[-31.5  11.5 -44.6   7.6 -19.1 -81.9 -12.5  64.5 -84.4  -0.9  39.9  43.1
  26.7 -17.8  -6.3 -48.9  40.2 -81.3  10.0 -77.1  29.6  43.5  69.2 -90.7
 -87.6  -9.6  50.8  10.2 -38.0  28.7 -34.5 -71.2 -26.8]  tel
[-31.5  15.8 -84.4 -73.2  25.7 -57.4 -60.7  55.5 -36.8  -0.9  56.7  44.0
  26.7 -17.8   9.5 -27.5  37.2 -93.8  10.0 -64.1  31.6  41.1   7.2 -90.7
 -87.6  20.0  44.6 -12.0  15.3  13.8 -34.5 -21.8  -2.6]  Fivof
[-31.5  15.8 -63.8 -17.8  -3.1 -76.6 -32.1  64.4 -72.1  -0.9  54.6  44.0
  26.7 -17.8   2.2 -41.7  40.2 -93.8  10.0 -77.1  31.6  43.5  52.9 -90.7
 -87.6   3.7  50.8  -2.1 -22.3  21.4 -34.5 -58.1 -18.1]  pok
[-31.5  15.6 -54.0  -6.5 -11.4 -79.1 -22.3  64.4 -78.4  -0.9  46.6  44.0
  26.7 -17.8  -1.1 -47.1  40.2 -88.4  10.0 -77.1  31.6  43.5  62.1 -90.7
 -87.6  -1.8  50.8   4.3 -28.4  24.4 -34.5 -64.3 -20.9]  Mibuz
[-31.5  15.8 -72.0 -44.0   6.3 -76.5 -42.5  64.4 -63.6  -0.9  55.0  44.0
  26.7 -17.8   2.7 -41.7  40.2 -93.8  10.0 -77.1  31.6  43.5  38.8 -90.7
 -87.6   7.8  50.8  -2.1 -10.3  21.4 -34.5 -46.5 -13.8]  gos
[-31.5  15.8 -72.0 -39.5   5.3 -76.5 -41.5  64.4 -65.1  -0.9  55.0  44.0
  26.7 -17.8   2.7 -41.7  40.2 -93.8  10.0 -77.1  31.6  43.5  41.2 -90.7
 -87.6   7.8  50.8  -2.1 -12.5  21.4 -34.5 -48.0 -13.8]  Siton
[-31.5  15.8 -80.4 -65.9  18.1 -63.6 -55.1  59.7 -46.6  -0.9  55.0  44.0
  26.7 -17.8   5.9 -31.9  40.2 -93.8  10.0 -69.0  31.6  43.2  18.9 -90.7
 -87.6  15.2  49.1  -8.5   6.6  17.0 -34.5 -29.7  -7.7]  Nezi
[-31.5  15.8 -72.0 -76.5 -39.5   5.3 -41.5  64.4 -65.1  -0.9  55.0  44.0
  26.7 -17.8   2.7 -41.7  40.2 -93.8  10.0 -77.1  31.6  43.5  41.2 -90.7
 -87.6   7.8  50.8  -2.1 -12.5  21.4 -34.5 -48.0 -13.8]  kubon
[-31.5  15.8 -71.8 -33.5   5.1 -76.5 -40.7  64.4 -65.1  -0.9  55.0  44.0
  26.7 -17.8   2.7 -41.7  40.2 -93.8  10.0 -77.1  31.6  43.5  44.2 -90.7
 -87.6   7.8  50.8  -2.1 -12.5  21.4 -34.5 -49.8 -13.8]  Ter
[-31.5  15.8 -75.1 -55.8  12.1 -73.1 -48.2  64.1 -55.7  -0.9  55.0  44.0
  26.7 -17.8   2.7 -39.3  40.2 -93.8  10.0 -77.1  31.6  43.5  25.9 -90.7
 -87.6   9.6  50.8  -3.2  -2.1  21.4 -34.5 -38.7 -12.4]  gimi
then: [-39.5   5.3 -76.5] => [-41.5]
q: [-31.5  15.8 -72.0 -76.5 -39.5   5.3 -41.5  64.4 -65.1  -0.9  55.0  44.0
  26.7 -17.8   2.7 -41.7  40.2 -93.8  10.0 -77.1  31.6  43.5  41.2 -90.7
 -87.6   7.8  50.8  -2.1 -12.5  21.4 -34.5 -48.0 -13.8] => kubon
q: [-31.5  15.8 -71.8 -33.5   5.1 -76.5 -40.7  64.4 -65.1  -0.9  55.0  44.0
  26.7 -17.8   2.7 -41.7  40.2 -93.8  10.0 -77.1  31.6  43.5  44.2 -90.7
 -87.6   7.8  50.8  -2.1 -12.5  21.4 -34.5 -49.8 -13.8] => Ter

